Below are the code and all the weights of a small trained network. Each question names an input and a class and asks about switching units off, where a switched-off unit gives its printed mean instead of its output.

import numpy as np


def w(rows, s, z=0):
    codes = np.array(rows[::2]) - 128.0
    scale = np.full(codes.shape[1], s)
    scale[-1] = z or s
    return codes * scale


def norm(h):
    return h / np.sqrt((h * h).mean(-1, keepdims=True) + 1e-5)


def f(y):
    return np.maximum(y, 0)


def log_softmax(a):
    a = a - a.max(-1, keepdims=True)
    return a - np.log(np.exp(a).sum(-1, keepdims=True))


def net(x, mask):
    res = np.array(x, float).reshape(1, 7) / 4 @ E
    u = 0
    for l in range(4):
        y = f(norm(res) @ A[l][:, :-1].T + A[l][:, -1])
        res = res + np.where(mask[u : u + 7], y, B[l][:, -1]) @ B[l][:, :-1]
        u += 7
    return log_softmax(norm(res)[-1] @ U[:, :-1].T + U[:, -1])


A, B = {}, {}
E = w([
[224,61,131,123,71],'x0',
[128,128,127,129,126],'x1',
[127,127,130,127,128],'x2',
[157,58,76,128,253],'x3',
[128,127,128,127,130],'x4',
[129,129,129,127,128],'x5',
[180,177,202,102,169],'x6',
],0.0024)
A[0] = w([
[213,195,253,127,172,1],'0.n0',
[121,141,43,59,146,44],'0.n1',
[105,60,89,55,122,230],'0.n2',
[132,192,46,63,156,112],'0.n3',
[128,126,98,102,153,39],'0.n4',
[124,60,148,128,110,161],'0.n5',
[72,190,111,178,116,157],'0.n6',
],0.0033,0.00082)
B[0] = w([
[149,178,123,252,105,249],'0.n0',
[128,107,150,131,115,162],'0.n1',
[164,140,132,197,109,220],'0.n2',
[136,111,169,150,143,172],'0.n3',
[101,125,150,121,183,147],'0.n4',
[154,161,99,81,106,185],'0.n5',
[76,109,157,51,113,231],'0.n6',
],0.0038,0.0018)
A[1] = w([
[47,4,14,56,140,160],'1.n0',
[197,56,120,97,160,142],'1.n1',
[63,138,172,82,161,16],'1.n2',
[38,229,189,207,135,110],'1.n3',
[86,217,120,88,163,81],'1.n4',
[160,193,158,99,189,52],'1.n5',
[64,178,134,193,194,248],'1.n6',
],0.0032,0.0013)
B[1] = w([
[111,209,215,200,124,235],'1.n0',
[102,173,77,65,152,198],'1.n1',
[58,64,138,118,141,157],'1.n2',
[91,113,166,95,135,255],'1.n3',
[123,31,138,159,195,182],'1.n4',
[103,155,183,253,126,162],'1.n5',
[127,44,134,83,162,251],'1.n6',
],0.0041,0.0024)
A[2] = w([
[8,81,3,225,68,137],'2.n0',
[182,128,170,90,193,136],'2.n1',
[38,113,75,159,74,55],'2.n2',
[131,209,204,121,160,2],'2.n3',
[112,148,157,89,215,85],'2.n4',
[138,154,95,106,123,62],'2.n5',
[69,127,92,176,56,48],'2.n6',
],0.0042,0.0008)
B[2] = w([
[208,179,227,166,196,250],'2.n0',
[71,214,160,244,68,200],'2.n1',
[168,127,148,235,160,202],'2.n2',
[114,151,89,253,145,191],'2.n3',
[46,114,94,126,95,218],'2.n4',
[150,99,130,99,83,132],'2.n5',
[111,240,197,156,169,199],'2.n6',
],0.003,0.0025)
A[3] = w([
[155,101,96,107,244,145],'3.n0',
[127,132,91,146,239,202],'3.n1',
[75,182,155,166,121,248],'3.n2',
[217,69,129,61,87,121],'3.n3',
[251,149,131,107,69,188],'3.n4',
[89,188,190,75,46,134],'3.n5',
[254,110,89,127,66,230],'3.n6',
],0.0049,0.0012)
B[3] = w([
[158,114,88,90,20,179],'3.n0',
[167,175,126,60,28,212],'3.n1',
[195,83,86,113,144,254],'3.n2',
[65,124,140,117,170,154],'3.n3',
[32,90,111,94,179,207],'3.n4',
[220,112,3,65,99,196],'3.n5',
[38,123,176,134,196,205],'3.n6',
],0.0046,0.0044)
U = w([
[10,73,142,83,192,216],'0',
[198,125,44,67,74,168],'1',
[180,162,176,254,165,11],'2',
],0.0079,0.0011)

Each question gives the input, the list of numbers given to net, and the class t.
The units are the neurons (one row each of A and B). Each row of codes is followed by its name. A weight is (code - 128) times the scale printed after its matrix; where a second scale follows, it is the last column's (A, B and U).
mask holds one flag per neuron, layer by layer. A switched-off neuron (its flag False) gives its mean, the last column of its row in B, instead of its output. The means were averaged over made-up inputs and are rounded, as every weight is.
A unit's drop is (log p(t) with every unit on - log p(t) with that unit switched off) / (log p(t) with every unit on - log p(t) with every unit switched off).
The circuit of an input: a set's keep is (log p(t) with only the set's units on - log p(t) with every unit switched off) / (log p(t) with every unit on - log p(t) with every unit switched off). Starting from the 12 units with the biggest drops (on a tie, the unit counted first), units are removed one at a time, each time the one whose removal leaves the highest keep (on an exact tie, the one counted first), for as long as the keep stays at least 0.8.
units of the circuit, in order: the units of the circuit, biggest drop first
most important unit: the unit with the biggest drop
top k neurons: the k neurons with the biggest drops, biggest first
k most important neurons of layer l: the k neurons of layer l with the biggest drops, biggest first
drop when u is switched off: that unit's drop, to one decimal
input [-5,-3,4,7,-1,-3,6], class 1: top 2 neurons	(3.n1, 3.n0)
input [-4,5,-2,1,-4,-3,-5], class 2: top 2 neurons	(1.n0, 3.n4)
input [5,-4,5,5,0,-6,3], class 0: most important unit	3.n6
input [-1,2,0,1,2,2,-2], class 2: 2 most important neurons of layer 3	(3.n4, 3.n5)
input [-5,-4,-1,7,-6,-3,0], class 1: units of the circuit, in order	(3.n1, 3.n0)
input [-2,-8,7,4,7,7,-5], class 2: 2 most important neurons of layer 3	(3.n5, 3.n4)
input [-3,0,-2,-4,8,0,2], class 1: 3 most important neurons of layer 3	(3.n5, 3.n6, 3.n4)
input [8,-1,0,-4,5,5,-7], class 0: top 2 neurons	(3.n4, 3.n6)
input [6,-1,-4,1,-8,-2,-7], class 2: units of the circuit, in order	(1.n0, 2.n0)
input [-3,0,5,7,3,-4,7], class 1: top 4 neurons	(3.n1, 3.n0, 1.n0, 2.n0)
input [5,0,-7,-5,7,-7,0], class 0: top 3 neurons	(3.n4, 3.n6, 1.n0)
input [3,-5,4,-3,6,-8,-1], class 0: top 2 neurons	(1.n0, 3.n4)
input [-1,-5,-4,4,1,-7,-5], class 2: top 2 neurons	(1.n0, 2.n0)
input [-3,4,-2,6,-6,-3,5], class 1: 2 most important neurons of layer 1	(1.n0, 1.n6)
input [7,7,0,-1,3,-3,-7], class 0: top 4 neurons	(3.n4, 3.n6, 2.n1, 0.n5)
input [7,-6,2,-4,2,-3,-7], class 0: top 3 neurons	(3.n4, 3.n6, 2.n1)
input [-1,6,2,6,-5,4,-8], class 2: top 3 neurons	(1.n0, 2.n0, 3.n5)
input [-6,4,-6,-8,4,0,-1], class 1: top 2 neurons	(3.n5, 3.n6)
input [-5,-8,-6,6,8,-7,-3], class 1: top 2 neurons	(3.n1, 3.n0)
input [-6,4,-1,7,1,5,-8], class 2: top 4 neurons	(1.n0, 2.n0, 3.n5, 3.n4)
input [-1,5,-7,-3,-2,5,-2], class 1: top 2 neurons	(3.n5, 0.n6)
input [-5,4,7,-8,4,2,7], class 1: 2 most important neurons of layer 1	(1.n0, 1.n3)
input [2,-4,-3,6,-5,2,-7], class 2: 3 most important neurons of layer 1	(1.n0, 1.n6, 1.n4)
input [8,4,7,0,8,2,-8], class 0: 2 most important neurons of layer 2	(2.n1, 2.n3)
input [8,-2,-1,0,-7,-4,-8], class 0: drop when 3.n6 is switched off	0.4
input [-2,-4,5,2,3,6,-7], class 2: drop when 3.n4 is switched off	0.0
input [8,-3,3,-3,-4,8,7], class 0: drop when 2.n0 is switched off	0.1
input [7,-7,-1,5,8,8,3], class 0: drop when 3.n6 is switched off	0.2
